Here is a tiny trained network, its code and every weight. The questions are about switching its units off for an input and a class, where a switched-off unit gives its printed mean instead of its output.

import numpy as np


def w(rows, s, z=0):
    codes = np.array(rows[::2]) - 128.0
    scale = np.full(codes.shape[1], s)
    scale[-1] = z or s
    return codes * scale


def f(y):
    return np.maximum(y, 0)


def log_softmax(a):
    a = a - a.max(-1, keepdims=True)
    return a - np.log(np.exp(a).sum(-1, keepdims=True))


def net(x, mask):
    res = np.array(x, float).reshape(1, 3) / 4 @ E
    y = f(res @ A[0][:, :-1].T + A[0][:, -1])
    res = res + np.where(mask, y, B[0][:, -1]) @ B[0][:, :-1]
    return log_softmax(res[-1] @ U[:, :-1].T + U[:, -1])


A, B = {}, {}
E = w([
[48,90,44,66,156,97,47,162,71,208],'x0',
[2,142,71,237,101,241,157,29,126,227],'x1',
[127,245,96,203,205,171,45,166,120,51],'x2',
],0.0079)
A[0] = w([
[84,47,144,96,43,124,177,102,134,160,78],'n0',
[121,50,149,109,78,109,192,93,111,199,87],'n1',
[139,52,161,63,42,124,171,100,146,180,22],'n2',
[59,133,95,216,79,220,134,29,110,217,81],'n3',
[54,142,95,178,96,172,148,53,112,156,2],'n4',
[96,213,92,193,253,182,61,147,103,92,107],'n5',
[54,88,68,81,156,108,54,138,52,206,59],'n6',
[186,148,230,189,74,173,211,42,199,81,110],'n7',
],0.007,0.0048)
B[0] = w([
[175,147,142,202,117,178,160,161,156,191,195],'n0',
[154,152,115,188,111,159,142,187,153,212,199],'n1',
[191,172,112,203,107,141,168,185,135,152,190],'n2',
[204,60,178,58,128,73,46,180,52,88,250],'n3',
[189,117,180,80,149,82,99,217,64,58,189],'n4',
[214,126,97,200,78,190,184,191,209,254,232],'n5',
[72,234,56,189,219,50,160,46,25,123,202],'n6',
[93,176,31,144,220,51,94,49,35,148,233],'n7',
],0.0071,0.011)
U = w([
[175,148,113,218,89,190,165,191,165,178,105],'0',
[197,98,181,34,152,67,77,206,98,74,127],'1',
[91,180,66,166,209,85,131,2,89,130,115],'2',
[111,78,108,103,102,183,101,70,153,164,249],'3',
[73,130,157,117,88,167,140,99,164,92,105],'4',
[75,93,140,96,62,157,132,92,171,86,102],'5',
[78,126,173,74,88,193,139,78,171,103,102],'6',
],0.0092,0.016)

Each question gives the input, the list of numbers given to net, and the class t.
The units are the neurons (one row each of A and B). Each row of codes is followed by its name. A weight is (code - 128) times the scale printed after its matrix; where a second scale follows, it is the last column's (A, B and U).
mask holds one flag per neuron, in row order. A switched-off neuron (its flag False) gives its mean, the last column of its row in B, instead of its output. The means were averaged over made-up inputs and are rounded, as every weight is.
A unit's drop is (log p(t) with every unit on - log p(t) with that unit switched off) / (log p(t) with every unit on - log p(t) with every unit switched off).
The circuit of an input: a set's keep is (log p(t) with only the set's units on - log p(t) with every unit switched off) / (log p(t) with every unit on - log p(t) with every unit switched off). Starting from all 8 units, units are removed one at a time, each time the one whose removal leaves the highest keep (on an exact tie, the one counted first), for as long as the keep stays at least 0.8.
units of the circuit, in order: the units of the circuit, biggest drop first
most important unit: the unit with the biggest drop
top k neurons: the k neurons with the biggest drops, biggest first
drop of u: that unit's drop, to one decimal
input [7,1,-3], class 2: units of the circuit, in order : (n6)
input [-5,6,-1], class 1: top 2 neurons : (n3, n4)
input [1,-3,-2], class 3: top 2 neurons : (n3, n4)
input [-7,7,-6], class 1: top 4 neurons : (n3, n4, n5, n6)
input [0,-2,3], class 3: top 2 neurons : (n3, n2)
input [2,4,1], class 1: units of the circuit, in order : (n3, n4)
input [-4,-6,-7], class 0: units of the circuit, in order : (n3, n2)
input [5,5,-5], class 0: top 4 neurons : (n0, n1, n7, n2)
input [-6,-3,5], class 2: top 2 neurons : (n7, n3)
input [-5,-5,5], class 0: top 2 neurons : (n3, n6)
input [5,-2,-3], class 2: top 2 neurons : (n6, n5)
input [4,-3,-3], class 2: top 4 neurons : (n3, n5, n6, n4)
input [-2,-4,4], class 0: top 3 neurons : (n3, n4, n7)
input [-1,1,0], class 3: top 2 neurons : (n6, n7)
input [-8,-5,-1], class 2: most important unit : n7
input [2,5,-6], class 0: top 4 neurons : (n0, n1, n2, n7)
input [-2,-2,0], class 3: top 4 neurons : (n3, n6, n4, n7)
input [-2,-2,2], class 3: top 2 neurons : (n3, n6)
input [3,-5,-5], class 0: drop of n0 : 0.1
input [-8,1,-7], class 2: drop of n5 : 0.7
input [-1,-6,8], class 0: drop of n5 : 0.5
input [-3,-2,0], class 3: drop of n4 : 0.4
